Below is a small trained network, with its code and all its weights. Each question gives an input and a target symbol and asks what happens when units are switched off, that is, made to give their printed mean instead of their output.

import numpy as np


def w(rows, s, z=0):
    codes = np.array(rows[::2]) - 128.0
    scale = np.full(codes.shape[1], s)
    scale[-1] = z or s
    return codes * scale


def f(y):
    return np.maximum(y, 0)


def softmax(a):
    e = np.exp(a - a.max(-1, keepdims=True))
    return e / e.sum(-1, keepdims=True)


def log_softmax(a):
    a = a - a.max(-1, keepdims=True)
    return a - np.log(np.exp(a).sum(-1, keepdims=True))


def net(x, mask):
    ids = ['αγλξσψ'.index(c) for c in x.split()]
    T = len(ids)
    res = E[ids] + P[:T]
    r = res
    for j in range(2):
        rows = slice(3 * j, 3 * j + 3)
        q, k, v = (r @ M[0][rows].T for M in (Q, K, V))
        z = softmax(np.where(np.tri(T) > 0, q @ k.T / 3**0.5, -1e9)) @ v
        o = O[0][rows]
        res = res + np.where(mask[j], z, o[:, -1]) @ o[:, :-1]
    y = f(res @ A[0][:, :-1].T + A[0][:, -1])
    res = res + np.where(mask[2:10], y, B[0][:, -1]) @ B[0][:, :-1]
    return log_softmax(res[-1] @ U[:, :-1].T + U[:, -1])


Q, K, V, O, A, B = {}, {}, {}, {}, {}, {}
E = w([
[119,101,109,182,24,139,89,235,96,208],'α',
[116,169,186,25,90,187,63,71,84,112],'γ',
[98,136,247,92,156,147,176,68,87,29],'λ',
[168,167,22,41,93,155,140,220,63,144],'ξ',
[181,248,107,118,62,118,183,188,158,125],'σ',
[169,110,154,2,63,101,56,108,186,74],'ψ',
],0.016)
P = w([
[227,131,114,78,158,67,137,139,95,254],'0',
[103,111,120,94,149,180,199,240,164,156],'1',
[124,152,119,116,118,143,132,200,111,119],'2',
[45,182,142,128,181,77,153,174,134,148],'3',
[96,169,128,174,153,108,61,206,151,120],'4',
[73,161,150,197,122,90,35,182,149,97],'5',
],0.0074)
Q[0] = w([
[157,117,116,147,61,107,81,159,126,12],'h0',
[103,178,127,134,157,162,91,188,82,87],'h0',
[137,114,167,54,86,126,181,171,130,141],'h0',
[150,113,83,140,153,106,145,100,144,118],'h1',
[162,101,180,123,130,127,127,122,54,199],'h1',
[68,156,126,62,128,81,73,249,155,46],'h1',
],0.012)
K[0] = w([
[142,160,121,129,146,34,91,105,105,137],'h0',
[90,186,76,148,137,71,80,130,147,101],'h0',
[146,128,132,103,84,127,126,151,182,113],'h0',
[97,121,146,143,97,179,135,143,117,132],'h1',
[116,73,105,121,117,94,144,159,125,121],'h1',
[250,152,137,85,182,73,148,73,118,152],'h1',
],0.013)
V[0] = w([
[185,179,105,161,118,102,149,92,235,100],'h0',
[167,68,17,81,146,60,121,138,87,112],'h0',
[203,186,144,173,136,143,169,114,105,189],'h0',
[81,167,197,114,116,190,152,158,127,59],'h1',
[84,147,99,67,125,115,169,225,102,2],'h1',
[60,191,134,131,67,193,89,198,155,139],'h1',
],0.014)
O[0] = w([
[128,167,125,93,147,87,175,174,139,47,166],'h0',
[101,151,175,179,248,114,128,114,178,154,217],'h0',
[42,109,130,132,48,125,116,152,136,90,126],'h0',
[111,95,101,165,122,224,96,164,165,78,116],'h1',
[91,54,114,117,151,133,28,200,154,91,254],'h1',
[93,113,13,118,109,131,78,102,112,150,68],'h1',
],0.011,0.0059)
A[0] = w([
[184,124,109,134,218,121,106,110,74,139,31],'n0',
[130,38,134,162,130,111,117,131,120,187,15],'n1',
[173,223,102,178,109,145,200,70,204,140,29],'n2',
[161,188,53,172,97,130,124,162,112,119,52],'n3',
[103,70,67,177,112,19,197,15,94,133,54],'n4',
[161,66,114,96,51,140,121,94,118,183,2],'n5',
[123,76,51,109,134,166,83,78,254,88,40],'n6',
[99,87,156,237,85,109,170,154,111,105,54],'n7',
],0.009,0.0014)
B[0] = w([
[212,49,66,160,32,178,161,136,91,111,255],'n0',
[174,108,150,43,145,190,172,102,91,98,189],'n1',
[130,86,18,77,92,146,49,120,96,98,192],'n2',
[72,113,101,126,200,177,50,43,93,161,193],'n3',
[82,30,183,213,138,212,111,237,189,52,141],'n4',
[170,182,198,149,189,48,171,98,196,84,173],'n5',
[149,177,141,175,137,45,254,66,80,236,214],'n6',
[81,163,62,146,156,56,152,18,142,181,209],'n7',
],0.0058,0.0075)
U = w([
[92,114,124,225,149,139,117,135,117,252,140],'α',
[140,148,155,95,48,243,100,56,36,178,168],'γ',
[108,78,181,195,130,195,172,136,117,97,190],'λ',
[159,135,106,82,242,150,89,194,67,157,155],'ξ',
[76,212,97,140,102,120,138,167,128,145,64],'σ',
[197,194,148,127,136,86,176,100,142,190,9],'ψ',
],0.0042,0.0012)

Each question gives the input, a string of symbols that net reads in full, and the target symbol t.
The units are the heads (3 rows each of Q, K, V and O) and the neurons (one row each of A and B). Each row of codes is followed by its name. A weight is (code - 128) times the scale printed after its matrix; where a second scale follows, it is the last column's (O, A, B and U).
mask holds one flag per unit, heads first, then neurons. A switched-off unit (its flag False) gives its mean, the last column of its rows in O or B, instead of its output. The means were averaged over made-up inputs and are rounded, as every weight is.
A unit's drop is (log p(t) with every unit on - log p(t) with that unit switched off) / (log p(t) with every unit on - log p(t) with every unit switched off).
The circuit of an input: a set's keep is (log p(t) with only the set's units on - log p(t) with every unit switched off) / (log p(t) with every unit on - log p(t) with every unit switched off). Starting from all 10 units, units are removed one at a time, each time the one whose removal leaves the highest keep (on an exact tie, the one counted first), for as long as the keep stays at least 0.8.
units of the circuit, in order: the units of the circuit, biggest drop first
unit that matters most: the unit with the biggest drop
top k neurons: the k neurons with the biggest drops, biggest first
which heads matter: for each layer, one digit per head in row order, 1 if its drop is at least 0.15 and else 0, layers parted by /
input λ λ λ λ, target γ: unit that matters most	h0
input γ λ γ α ξ, target γ: top 2 neurons	(n2; n0)
input α α λ σ γ ψ, target α: units of the circuit, in order	(n6; h1)
input γ σ σ, target γ: which heads matter	01
input σ α ψ λ σ γ, target σ: which heads matter	10
input ξ ξ λ, target α: which heads matter	10
input ξ ψ ψ ψ λ, target ξ: which heads matter	11
input α ξ ξ, target α: which heads matter	11
input α γ σ ξ, target α: top 2 neurons	(n6; n3)
input λ ψ σ, target λ: which heads matter	01
input α ψ λ ξ ψ γ, target α: units of the circuit, in order	(h1; n6)
input α λ γ α, target γ: top 2 neurons	(n1; n3)
input γ ψ λ ψ ξ σ, target γ: top 2 neurons	(n2; n3)
input ψ λ λ α, target ψ: unit that matters most	h1
input σ σ λ σ σ λ, target σ: units of the circuit, in order	(h0; h1)
input ξ σ ψ λ ψ γ, target ξ: units of the circuit, in order	(h1; h0)
input ξ ψ α, target ξ: top 3 neurons	(n1; n6; n7)
input γ λ α, target γ: top 3 neurons	(n1; n3; n6)
input γ ψ ψ λ γ ξ, target γ: top 2 neurons	(n0; n2)
input σ λ γ σ λ α, target σ: unit that matters most	h0
